Here is a tiny trained network, its code and every weight. The questions are about switching its units off for an input and a class, where a switched-off unit gives its printed mean instead of its output.

import numpy as np


def w(rows, s, z=0):
    codes = np.array(rows[::2]) - 128.0
    scale = np.full(codes.shape[1], s)
    scale[-1] = z or s
    return codes * scale


def f(y):
    return np.maximum(y, 0)


def log_softmax(a):
    a = a - a.max(-1, keepdims=True)
    return a - np.log(np.exp(a).sum(-1, keepdims=True))


def net(x, mask):
    res = np.array(x, float).reshape(1, 6) / 4 @ E
    y = f(res @ A[0][:, :-1].T + A[0][:, -1])
    res = res + np.where(mask, y, B[0][:, -1]) @ B[0][:, :-1]
    return log_softmax(res[-1] @ U[:, :-1].T + U[:, -1])


A, B = {}, {}
E = w([
[136,74,87,111,123,255],'x0',
[219,66,89,231,184,103],'x1',
[133,130,126,122,134,128],'x2',
[45,190,60,176,189,140],'x3',
[121,124,132,143,114,129],'x4',
[164,198,227,161,170,188],'x5',
],0.008)
A[0] = w([
[132,71,97,152,116,254,97],'neuron 0',
[91,115,128,76,110,182,72],'neuron 1',
[52,212,56,171,201,138,45],'neuron 2',
[218,29,61,215,173,155,82],'neuron 3',
[169,55,145,207,189,93,14],'neuron 4',
[194,216,251,187,179,191,56],'neuron 5',
[25,169,108,179,190,179,108],'neuron 6',
[105,96,101,133,100,223,55],'neuron 7',
[63,159,158,73,77,126,30],'neuron 8',
[133,101,112,127,144,183,63],'neuron 9',
[103,129,203,193,124,173,254],'neuron 10',
[174,54,194,86,94,118,48],'neuron 11',
[214,93,162,106,101,138,69],'neuron 12',
[136,76,85,115,123,240,73],'neuron 13',
[80,148,67,184,169,147,146],'neuron 14',
[68,166,178,53,73,202,81],'neuron 15',
[209,129,114,235,185,132,126],'neuron 16',
[106,149,169,179,123,35,60],'neuron 17',
[89,41,41,122,42,49,74],'neuron 18',
[224,129,180,65,115,112,79],'neuron 19',
[117,155,154,129,127,31,29],'neuron 20',
[120,153,152,138,118,65,50],'neuron 21',
[164,116,160,70,107,105,88],'neuron 22',
[82,168,72,161,188,129,81],'neuron 23',
],0.0085,0.0077)
B[0] = w([
[206,206,156,145,154,62,212],'neuron 0',
[115,160,174,166,190,92,167],'neuron 1',
[150,93,164,212,74,151,202],'neuron 2',
[41,144,169,95,159,121,252],'neuron 3',
[45,134,174,156,183,134,177],'neuron 4',
[137,126,2,190,172,221,220],'neuron 5',
[143,81,165,146,77,142,211],'neuron 6',
[187,172,143,186,171,55,169],'neuron 7',
[70,138,155,171,210,137,174],'neuron 8',
[129,166,135,168,135,93,145],'neuron 9',
[159,94,64,29,130,96,255],'neuron 10',
[140,92,162,223,100,172,182],'neuron 11',
[117,68,152,204,90,139,180],'neuron 12',
[180,210,155,165,138,64,198],'neuron 13',
[159,81,160,127,77,140,210],'neuron 14',
[50,107,155,136,198,135,226],'neuron 15',
[50,123,175,45,144,124,232],'neuron 16',
[197,181,157,164,155,84,173],'neuron 17',
[133,132,30,183,187,201,226],'neuron 18',
[138,99,159,190,91,171,186],'neuron 19',
[171,195,134,229,177,66,158],'neuron 20',
[159,181,151,184,182,77,146],'neuron 21',
[125,83,137,177,122,170,166],'neuron 22',
[142,77,167,189,63,148,180],'neuron 23',
],0.0085,0.0076)
U = w([
[25,144,191,135,179,144,54],'0',
[217,211,156,164,147,83,78],'1',
[150,74,177,182,38,178,67],'2',
[137,129,4,157,161,191,76],'3',
[134,123,124,107,112,125,252],'4',
[139,127,125,112,115,127,238],'5',
[157,137,101,32,56,116,118],'6',
],0.012,0.016)

Each question gives the input, the list of numbers given to net, and the class t.
The units are the neurons (one row each of A and B). Each row of codes is followed by its name. A weight is (code - 128) times the scale printed after its matrix; where a second scale follows, it is the last column's (A, B and U).
mask holds one flag per neuron, in row order. A switched-off neuron (its flag False) gives its mean, the last column of its row in B, instead of its output. The means were averaged over made-up inputs and are rounded, as every weight is.
A unit's drop is (log p(t) with every unit on - log p(t) with that unit switched off) / (log p(t) with every unit on - log p(t) with every unit switched off).
The circuit of an input: a set's keep is (log p(t) with only the set's units on - log p(t) with every unit switched off) / (log p(t) with every unit on - log p(t) with every unit switched off). Starting from the 12 units with the biggest drops (on a tie, the unit counted first), units are removed one at a time, each time the one whose removal leaves the highest keep (on an exact tie, the one counted first), for as long as the keep stays at least 0.8.
units of the circuit, in order: the units of the circuit, biggest drop first
unit that matters most: the unit with the biggest drop
top k neurons: the k neurons with the biggest drops, biggest first
drop when u is switched off: that unit's drop, to one decimal
input [-5,-7,8,5,-6,-8], class 3: unit that matters most => neuron 18
input [1,6,1,-3,-2,6], class 0: top 2 neurons => neuron 16; neuron 3
input [-3,4,1,7,1,5], class 2: units of the circuit, in order => neuron 2; neuron 23
input [-6,-4,0,3,-4,5], class 1: top 3 neurons => neuron 17; neuron 20; neuron 16
input [-7,8,5,-5,-8,-5], class 0: units of the circuit, in order => neuron 4; neuron 3
input [-8,2,4,-6,-2,-6], class 1: top 2 neurons => neuron 20; neuron 17
input [-4,6,2,-2,-5,-1], class 0: units of the circuit, in order => neuron 4; neuron 16
input [-4,8,-2,-8,-6,-8], class 0: units of the circuit, in order => neuron 3; neuron 4
input [4,-6,1,8,5,4], class 2: top 2 neurons => neuron 6; neuron 2
input [-2,-7,-6,-6,0,-1], class 0: top 2 neurons => neuron 15; neuron 8
input [-6,5,-5,-3,-8,4], class 4: top 3 neurons => neuron 16; neuron 0; neuron 13
input [7,-6,-7,2,1,8], class 3: top 2 neurons => neuron 5; neuron 10
input [5,1,5,5,5,-1], class 1: top 3 neurons => neuron 0; neuron 13; neuron 7
input [6,-8,-1,-7,4,-1], class 0: unit that matters most => neuron 15
input [5,7,4,3,-4,4], class 0: top 2 neurons => neuron 3; neuron 16
input [-2,2,2,1,2,4], class 3: top 2 neurons => neuron 5; neuron 3
input [7,-3,5,3,6,8], class 3: top 4 neurons => neuron 5; neuron 10; neuron 15; neuron 17
input [8,-6,2,4,-1,1], class 1: drop when neuron 0 is switched off => 0.2
input [8,6,3,-6,-5,2], class 1: drop when neuron 6 is switched off => 0.0
input [-7,-6,-8,-1,-2,-8], class 3: units of the circuit, in order => neuron 18
input [2,-3,-2,4,4,7], class 3: drop when neuron 5 is switched off => 0.8
